Below are the code and all the weights of a small trained network. Each question names an input and a target symbol and asks about switching units off, where a switched-off unit gives its printed mean instead of its output.

import numpy as np


def w(rows, s, z=0):
    codes = np.array(rows[::2]) - 128.0
    scale = np.full(codes.shape[1], s)
    scale[-1] = z or s
    return codes * scale


def norm(h):
    return h / np.sqrt((h * h).mean(-1, keepdims=True) + 1e-5)


def f(y):
    return y / 2 * (1 + np.tanh(0.7978845608 * (y + 0.044715 * y**3)))


def softmax(a):
    e = np.exp(a - a.max(-1, keepdims=True))
    return e / e.sum(-1, keepdims=True)


def log_softmax(a):
    a = a - a.max(-1, keepdims=True)
    return a - np.log(np.exp(a).sum(-1, keepdims=True))


def net(x, mask):
    ids = ['ΓΔαβηθξστψω'.index(c) for c in x.split()]
    T = len(ids)
    res = E[ids] + P[:T]
    q, k, v = (norm(res) @ M[0].T for M in (Q, K, V))
    z = softmax(np.where(np.tri(T) > 0, q @ k.T / 2**0.5, -1e9)) @ v
    res = res + np.where(mask[0], z, O[0][:, -1]) @ O[0][:, :-1]
    y = f(norm(res) @ A[0][:, :-1].T + A[0][:, -1])
    res = res + np.where(mask[1:9], y, B[0][:, -1]) @ B[0][:, :-1]
    return log_softmax(norm(res)[-1] @ U[:, :-1].T + U[:, -1])


Q, K, V, O, A, B = {}, {}, {}, {}, {}, {}
E = w([
[143,128,115,102,112,99,79],'Γ',
[174,127,111,113,81,99,127],'Δ',
[141,113,125,74,120,115,93],'α',
[213,161,8,154,206,132,127],'β',
[181,105,124,86,102,97,176],'η',
[112,59,79,132,114,133,63],'θ',
[189,146,90,162,70,77,177],'ξ',
[125,160,75,176,88,119,75],'σ',
[98,111,103,140,164,73,166],'τ',
[107,169,120,116,133,114,162],'ψ',
[120,164,125,94,133,146,144],'ω',
],0.017)
P = w([
[71,182,206,2,62,15,75],'0',
[104,146,144,114,70,90,131],'1',
[81,123,87,140,80,130,129],'2',
[111,134,57,160,97,123,128],'3',
[123,113,11,205,98,143,125],'4',
[154,139,25,197,129,128,128],'5',
[179,136,33,218,144,147,122],'6',
],0.0056)
Q[0] = w([
[248,118,25,115,220,116,90],'h1',
[53,152,14,57,86,84,153],'h1',
],0.017)
K[0] = w([
[177,121,6,174,156,143,135],'h1',
[101,220,80,99,203,148,162],'h1',
],0.02)
V[0] = w([
[93,60,144,201,179,4,154],'h1',
[234,23,123,78,126,140,78],'h1',
],0.023)
O[0] = w([
[2,68,91,71,144,43,50,146],'h1',
[230,63,31,135,202,136,137,12],'h1',
],0.01,0.012)
A[0] = w([
[164,167,78,84,134,97,107,141],'n1',
[162,127,254,203,191,194,162,3],'n2',
[116,97,140,65,135,125,225,97],'n3',
[150,48,151,100,139,67,97,119],'n4',
[141,168,96,131,25,164,87,86],'n5',
[97,116,138,209,204,105,209,179],'n6',
[183,174,143,79,127,177,25,67],'n7',
[163,43,171,59,205,157,158,63],'n8',
],0.018,0.0045)
B[0] = w([
[103,157,216,146,151,133,126,206],'n1',
[13,57,91,231,155,186,119,190],'n2',
[137,174,38,129,135,105,130,127],'n3',
[218,147,107,201,99,106,186,200],'n4',
[163,139,37,101,180,150,126,255],'n5',
[74,148,94,175,162,79,97,151],'n6',
[148,107,32,139,70,148,38,146],'n7',
[7,89,146,52,137,144,130,161],'n8',
],0.02,0.0085)
U = w([
[168,123,170,163,71,150,38,3],'Γ',
[198,145,201,78,133,185,175,173],'Δ',
[112,77,154,66,154,190,104,139],'α',
[118,162,180,135,216,135,59,96],'β',
[116,104,135,74,168,127,216,151],'η',
[156,10,102,141,145,116,147,128],'θ',
[172,159,113,189,86,62,195,92],'ξ',
[154,187,39,77,134,154,123,189],'σ',
[54,100,88,138,133,47,73,135],'τ',
[89,245,195,103,93,147,125,122],'ψ',
[69,141,126,199,95,206,158,138],'ω',
],0.013,0.0036)

Each question gives the input, a string of symbols that net reads in full, and the target symbol t.
The units are the heads (2 rows each of Q, K, V and O) and the neurons (one row each of A and B). Each row of codes is followed by its name. A weight is (code - 128) times the scale printed after its matrix; where a second scale follows, it is the last column's (O, A, B and U).
mask holds one flag per unit, heads first, then neurons. A switched-off unit (its flag False) gives its mean, the last column of its rows in O or B, instead of its output. The means were averaged over made-up inputs and are rounded, as every weight is.
A unit's drop is (log p(t) with every unit on - log p(t) with that unit switched off) / (log p(t) with every unit on - log p(t) with every unit switched off).
The circuit of an input: a set's keep is (log p(t) with only the set's units on - log p(t) with every unit switched off) / (log p(t) with every unit on - log p(t) with every unit switched off). Starting from all 9 units, units are removed one at a time, each time the one whose removal leaves the highest keep (on an exact tie, the one counted first), for as long as the keep stays at least 0.8.
units of the circuit, in order: the units of the circuit, biggest drop first
k most important neurons: the k neurons with the biggest drops, biggest first
drop when u is switched off: that unit's drop, to one decimal
input Γ α ξ, target ξ: units of the circuit, in order => (h1, n4, n2, n8)
input σ σ ξ η, target σ: most important neuron => (n3)
input ξ ω Γ α, target ω: units of the circuit, in order => (h1, n2)
input ω ξ τ σ α ξ Δ, target ξ: units of the circuit, in order => (h1, n4)
input ω σ σ η, target σ: 3 most important neurons => (n5, n3, n1)
input ξ ω Γ, target ω: units of the circuit, in order => (h1, n2)
input σ α ω τ σ ξ α, target σ: 2 most important neurons => (n5, n2)
input σ ψ η Γ β, target β: units of the circuit, in order => (n1, n4)
input ψ η ξ α, target ξ: units of the circuit, in order => (h1, n4, n2)
input σ Γ ξ Δ η, target ξ: units of the circuit, in order => (n4, h1)
input τ ω α θ ξ Γ, target ξ: units of the circuit, in order => (h1, n4)
input β ψ ω Δ τ σ η, target η: 3 most important neurons => (n8, n2, n5)
input β ψ σ α, target α: 2 most important neurons => (n8, n7)
input σ σ σ ξ, target σ: units of the circuit, in order => (n5)
input τ σ β Γ Γ, target Γ: 3 most important neurons => (n7, n1, n5)
input Γ σ τ ξ, target τ: drop when h1 is switched off => 2.1
input ψ α Γ, target ψ: drop when h1 is switched off => 2.0
input β ψ Δ θ, target θ: drop when n5 is switched off => 0.2
input ω τ σ ξ Γ Δ, target ξ: 2 most important neurons => (n4, n8)
input η α σ ψ η, target ψ: units of the circuit, in order => (h1)
